Below are the code and all the weights of a small trained network. Each question names an input and a class and asks about switching units off, where a switched-off unit gives its printed mean instead of its output.

import numpy as np


def w(rows, s, z=0):
    codes = np.array(rows[::2]) - 128.0
    scale = np.full(codes.shape[1], s)
    scale[-1] = z or s
    return codes * scale


def norm(h):
    return h / np.sqrt((h * h).mean(-1, keepdims=True) + 1e-5)


def f(y):
    return np.maximum(y, 0)


def log_softmax(a):
    a = a - a.max(-1, keepdims=True)
    return a - np.log(np.exp(a).sum(-1, keepdims=True))


def net(x, mask):
    res = np.array(x, float).reshape(1, 3) / 4 @ E
    u = 0
    for l in range(4):
        y = f(norm(res) @ A[l][:, :-1].T + A[l][:, -1])
        res = res + np.where(mask[u : u + 9], y, B[l][:, -1]) @ B[l][:, :-1]
        u += 9
    return log_softmax(norm(res)[-1] @ U[:, :-1].T + U[:, -1])


A, B = {}, {}
E = w([
[35,195,88,123,28,90,183],'x0',
[95,39,73,92,3,203,82],'x1',
[163,177,100,254,59,199,85],'x2',
],0.0066)
A[0] = w([
[120,67,181,137,105,65,137,106],'0.n1',
[137,136,126,121,97,187,109,145],'0.n2',
[159,153,181,169,90,254,143,25],'0.n3',
[230,127,120,116,147,82,88,25],'0.n4',
[153,46,93,75,87,121,148,151],'0.n5',
[112,114,68,133,70,58,197,5],'0.n6',
[89,185,130,157,239,46,107,77],'0.n7',
[122,162,95,73,127,103,125,111],'0.n8',
[173,120,208,139,105,104,170,71],'0.n9',
],0.0068,0.0031)
B[0] = w([
[167,168,126,97,170,79,90,161],'0.n1',
[186,164,254,107,127,175,164,204],'0.n2',
[193,157,85,129,65,34,100,196],'0.n3',
[147,85,122,210,223,56,150,163],'0.n4',
[75,153,195,120,104,173,67,245],'0.n5',
[119,167,122,132,129,129,184,192],'0.n6',
[21,88,111,162,128,162,74,255],'0.n7',
[147,171,50,98,135,118,132,173],'0.n8',
[97,131,163,192,93,108,141,149],'0.n9',
],0.0072,0.0042)
A[1] = w([
[147,140,112,82,66,81,159,177],'1.n1',
[242,91,161,136,105,18,222,111],'1.n2',
[112,246,134,80,141,166,136,251],'1.n3',
[158,103,3,105,153,121,143,86],'1.n4',
[138,97,62,188,149,143,124,79],'1.n5',
[170,55,56,92,180,148,101,63],'1.n6',
[109,44,179,69,107,96,230,131],'1.n7',
[93,46,37,208,110,79,97,206],'1.n8',
[41,131,131,172,169,81,81,102],'1.n9',
],0.0079,0.0028)
B[1] = w([
[107,104,110,121,250,210,85,202],'1.n1',
[114,111,240,93,101,154,59,146],'1.n2',
[236,123,169,121,167,242,141,254],'1.n3',
[151,163,112,76,139,179,77,130],'1.n4',
[165,196,35,129,190,112,111,149],'1.n5',
[196,53,145,215,171,178,234,157],'1.n6',
[141,103,96,119,45,2,109,188],'1.n7',
[236,115,179,26,85,169,169,185],'1.n8',
[149,175,221,72,104,193,105,230],'1.n9',
],0.0054,0.0053)
A[2] = w([
[82,98,201,59,178,92,103,140],'2.n1',
[145,68,99,124,110,145,104,19],'2.n2',
[184,163,65,126,115,77,146,27],'2.n3',
[76,187,175,201,169,86,112,180],'2.n4',
[201,119,56,150,115,145,119,141],'2.n5',
[66,140,75,136,110,118,185,62],'2.n6',
[97,159,175,149,149,74,78,5],'2.n7',
[60,255,54,82,68,121,181,177],'2.n8',
[205,72,180,84,116,111,107,160],'2.n9',
],0.0092,0.0013)
B[2] = w([
[211,155,24,127,61,120,109,255],'2.n1',
[28,104,186,148,119,71,155,164],'2.n2',
[200,148,143,144,162,122,145,136],'2.n3',
[31,78,206,67,21,102,46,200],'2.n4',
[94,121,43,69,142,64,130,179],'2.n5',
[121,132,147,150,254,220,191,148],'2.n6',
[104,121,178,64,49,166,193,166],'2.n7',
[106,58,138,247,196,94,170,246],'2.n8',
[79,196,106,151,209,185,191,232],'2.n9',
],0.0067,0.0064)
A[3] = w([
[129,98,48,1,145,30,157,32],'3.n1',
[165,86,109,76,124,94,115,86],'3.n2',
[28,79,196,107,67,119,10,32],'3.n3',
[143,200,144,210,78,53,60,20],'3.n4',
[171,28,129,175,177,135,16,253],'3.n5',
[163,139,117,172,103,88,51,139],'3.n6',
[160,159,186,130,101,88,86,111],'3.n7',
[98,87,150,108,49,206,92,107],'3.n8',
[189,181,106,167,15,30,87,111],'3.n9',
],0.008,0.0018)
B[3] = w([
[230,195,22,177,13,85,95,200],'3.n1',
[156,186,119,186,121,131,165,153],'3.n2',
[56,5,191,41,62,154,87,244],'3.n3',
[219,123,70,88,101,111,136,171],'3.n4',
[2,140,117,209,45,112,170,193],'3.n5',
[123,132,83,92,145,98,175,159],'3.n6',
[132,45,63,134,80,98,103,173],'3.n7',
[139,125,187,78,202,36,118,254],'3.n8',
[175,183,31,69,159,60,125,178],'3.n9',
],0.0078,0.0062)
U = w([
[196,171,22,111,79,89,123,232],'0',
[60,92,185,67,79,121,102,162],'1',
[58,131,115,248,168,148,179,99],'2',
[188,183,145,84,181,188,126,1],'3',
],0.017,0.002)

Each question gives the input, the list of numbers given to net, and the class t.
The units are the neurons (one row each of A and B). Each row of codes is followed by its name. A weight is (code - 128) times the scale printed after its matrix; where a second scale follows, it is the last column's (A, B and U).
mask holds one flag per neuron, layer by layer. A switched-off neuron (its flag False) gives its mean, the last column of its row in B, instead of its output. The means were averaged over made-up inputs and are rounded, as every weight is.
A unit's drop is (log p(t) with every unit on - log p(t) with that unit switched off) / (log p(t) with every unit on - log p(t) with every unit switched off).
The circuit of an input: a set's keep is (log p(t) with only the set's units on - log p(t) with every unit switched off) / (log p(t) with every unit on - log p(t) with every unit switched off). Starting from the 12 units with the biggest drops (on a tie, the unit counted first), units are removed one at a time, each time the one whose removal leaves the highest keep (on an exact tie, the one counted first), for as long as the keep stays at least 0.8.
circuit, biggest first: the units of the circuit, biggest drop first
unit that matters most: the unit with the biggest drop
k most important neurons: the k neurons with the biggest drops, biggest first
k most important neurons of layer l: the k neurons of layer l with the biggest drops, biggest first
input [-5,-6,-2], class 1: 2 most important neurons : (2.n4; 1.n3)
input [-8,-6,6], class 2: circuit, biggest first : (3.n5)
input [-6,-2,5], class 2: 2 most important neurons : (2.n1; 3.n5)
input [-5,-6,-5], class 1: 4 most important neurons : (2.n4; 0.n7; 1.n3; 2.n5)
input [3,-8,8], class 0: 3 most important neurons : (0.n5; 3.n4; 0.n2)
input [3,2,-2], class 3: circuit, biggest first : (1.n3; 1.n1; 2.n4; 0.n7)
input [2,-6,5], class 1: 2 most important neurons : (2.n4; 2.n1)
input [-4,-6,6], class 0: 3 most important neurons of layer 1 : (1.n5; 1.n8; 1.n1)
input [6,-3,5], class 2: 2 most important neurons : (2.n8; 2.n1)
input [-7,-1,-7], class 0: 4 most important neurons : (2.n1; 2.n8; 1.n3; 3.n1)
input [7,-5,3], class 2: 2 most important neurons : (2.n8; 0.n5)
input [-1,1,3], class 3: 2 most important neurons : (2.n9; 2.n8)
input [8,-1,7], class 2: 3 most important neurons : (2.n8; 2.n1; 2.n6)
input [8,-8,7], class 1: 2 most important neurons : (2.n4; 2.n1)
input [6,-8,7], class 1: 2 most important neurons of layer 3 : (3.n1; 3.n3)
input [8,3,-8], class 0: most important neuron : (3.n1)
input [4,5,-5], class 0: 3 most important neurons : (0.n7; 2.n4; 2.n1)
input [1,-4,-4], class 0: 2 most important neurons : (2.n1; 0.n5)
input [-4,3,3], class 2: 4 most important neurons of layer 3 : (3.n3; 3.n1; 3.n9; 3.n5)
input [3,3,-4], class 0: unit that matters most : 0.n7
input [-3,-4,-2], class 1: 3 most important neurons of layer 0 : (0.n3; 0.n9; 0.n8)
input [-6,4,0], class 2: 2 most important neurons of layer 2 : (2.n9; 2.n4)
input [2,-2,-3], class 3: 3 most important neurons of layer 0 : (0.n7; 0.n8; 0.n4)
input [1,-2,-3], class 3: 2 most important neurons of layer 1 : (1.n9; 1.n8)
input [-2,0,2], class 3: 2 most important neurons of layer 0 : (0.n5; 0.n3)
input [-7,-7,3], class 1: 2 most important neurons of layer 2 : (2.n4; 2.n8)
input [1,2,-2], class 3: unit that matters most : 0.n5
input [-7,6,-4], class 2: 2 most important neurons of layer 3 : (3.n3; 3.n5)
